Below is a small trained network, with its code and all its weights. Each question gives an input and a class and asks what happens when units are switched off, that is, made to give their printed mean instead of their output.

import numpy as np


def w(rows, s, z=0):
    codes = np.array(rows[::2]) - 128.0
    scale = np.full(codes.shape[1], s)
    scale[-1] = z or s
    return codes * scale


def norm(h):
    return h / np.sqrt((h * h).mean(-1, keepdims=True) + 1e-5)


def f(y):
    return y / 2 * (1 + np.tanh(0.7978845608 * (y + 0.044715 * y**3)))


def log_softmax(a):
    a = a - a.max(-1, keepdims=True)
    return a - np.log(np.exp(a).sum(-1, keepdims=True))


def net(x, mask):
    res = np.array(x, float).reshape(1, 6) / 4 @ E
    u = 0
    for l in range(2):
        y = f(norm(res) @ A[l][:, :-1].T + A[l][:, -1])
        res = res + np.where(mask[u : u + 4], y, B[l][:, -1]) @ B[l][:, :-1]
        u += 4
    return log_softmax(norm(res)[-1] @ U[:, :-1].T + U[:, -1])


A, B = {}, {}
E = w([
[126,130,129,137,129,124,133],'x0',
[117,137,128,147,146,109,145],'x1',
[122,129,141,124,127,127,123],'x2',
[131,222,99,100,97,60,104],'x3',
[147,179,114,12,211,162,161],'x4',
[187,75,177,175,73,54,156],'x5',
],0.011)
A[0] = w([
[105,77,171,143,112,192,123,128],'0.n0',
[172,237,112,131,127,95,61,160],'0.n1',
[2,152,54,206,123,191,26,101],'0.n2',
[220,140,165,23,166,79,229,1],'0.n3',
],0.0089,0.0083)
B[0] = w([
[75,97,112,202,164,79,255,195],'0.n0',
[78,65,57,94,53,92,140,228],'0.n1',
[214,42,130,35,213,95,32,254],'0.n2',
[130,15,109,108,172,115,118,176],'0.n3',
],0.0093,0.0062)
A[1] = w([
[192,92,125,140,245,206,142,178],'1.n0',
[216,15,226,193,235,161,95,2],'1.n1',
[149,77,139,150,157,133,218,146],'1.n2',
[114,132,140,147,239,254,126,98],'1.n3',
],0.009,0.0053)
B[1] = w([
[116,179,107,188,66,141,169,253],'1.n0',
[89,185,57,37,246,194,131,253],'1.n1',
[29,92,98,60,94,58,66,214],'1.n2',
[204,243,232,212,38,155,152,192],'1.n3',
],0.012,0.0074)
U = w([
[84,167,111,64,188,184,129,11],'0',
[135,9,138,111,136,83,77,126],'1',
[180,185,210,199,32,126,128,253],'2',
],0.016,0.0036)

Each question gives the input, the list of numbers given to net, and the class t.
The units are the neurons (one row each of A and B). Each row of codes is followed by its name. A weight is (code - 128) times the scale printed after its matrix; where a second scale follows, it is the last column's (A, B and U).
mask holds one flag per neuron, layer by layer. A switched-off neuron (its flag False) gives its mean, the last column of its row in B, instead of its output. The means were averaged over made-up inputs and are rounded, as every weight is.
A unit's drop is (log p(t) with every unit on - log p(t) with that unit switched off) / (log p(t) with every unit on - log p(t) with every unit switched off).
The circuit of an input: a set's keep is (log p(t) with only the set's units on - log p(t) with every unit switched off) / (log p(t) with every unit on - log p(t) with every unit switched off). Starting from all 8 units, units are removed one at a time, each time the one whose removal leaves the highest keep (on an exact tie, the one counted first), for as long as the keep stays at least 0.8.
units of the circuit, in order: the units of the circuit, biggest drop first
unit that matters most: the unit with the biggest drop
k most important neurons: the k neurons with the biggest drops, biggest first
top k neurons in layer l: the k neurons of layer l with the biggest drops, biggest first
drop of u: that unit's drop, to one decimal
input [-2,-8,-8,8,-3,-3], class 1: unit that matters most -> 1.n1
input [0,-6,4,5,6,3], class 1: units of the circuit, in order -> 1.n1, 0.n3
input [-1,5,-5,4,0,2], class 2: top 3 neurons in layer 0 -> 0.n2, 0.n3, 0.n0
input [-6,-7,6,1,-5,2], class 2: 4 most important neurons -> 0.n2, 1.n1, 0.n3, 1.n2
input [2,-7,5,0,3,5], class 0: units of the circuit, in order -> 1.n1, 0.n1
input [3,-1,6,1,-1,-4], class 1: 2 most important neurons -> 0.n1, 1.n1
input [-7,3,-2,6,0,-6], class 1: top 3 neurons in layer 1 -> 1.n1, 1.n0, 1.n3
input [5,2,-6,-5,6,8], class 0: top 2 neurons in layer 1 -> 1.n1, 1.n0
input [-1,-2,2,-4,5,-1], class 2: units of the circuit, in order -> 1.n3, 0.n2
input [-5,-3,0,7,5,3], class 1: 2 most important neurons -> 1.n1, 0.n3
input [-5,4,2,7,0,1], class 2: 2 most important neurons -> 1.n1, 0.n2
input [5,3,6,4,0,2], class 2: 4 most important neurons -> 0.n2, 1.n1, 1.n2, 0.n3
input [5,-5,-7,-5,-5,-1], class 0: 2 most important neurons -> 1.n1, 0.n1
input [0,4,-8,-6,4,-6], class 2: units of the circuit, in order -> 1.n3
input [-8,0,5,-4,-8,-5], class 0: top 2 neurons in layer 0 -> 0.n1, 0.n2
input [5,1,5,3,0,-7], class 1: top 2 neurons in layer 0 -> 0.n2, 0.n1
input [-2,-7,-5,3,7,2], class 1: top 2 neurons in layer 0 -> 0.n3, 0.n1
input [-1,-3,5,-8,-6,-3], class 0: drop of 1.n1 -> 1.1
input [2,-7,8,-6,2,8], class 0: drop of 1.n1 -> 0.6
input [-1,-8,1,-5,8,-2], class 2: top neuron in layer 1 -> 1.n3
input [2,0,0,-6,2,-4], class 2: drop of 1.n3 -> 0.6
input [-2,-5,1,-7,-6,-2], class 0: drop of 1.n1 -> 1.0
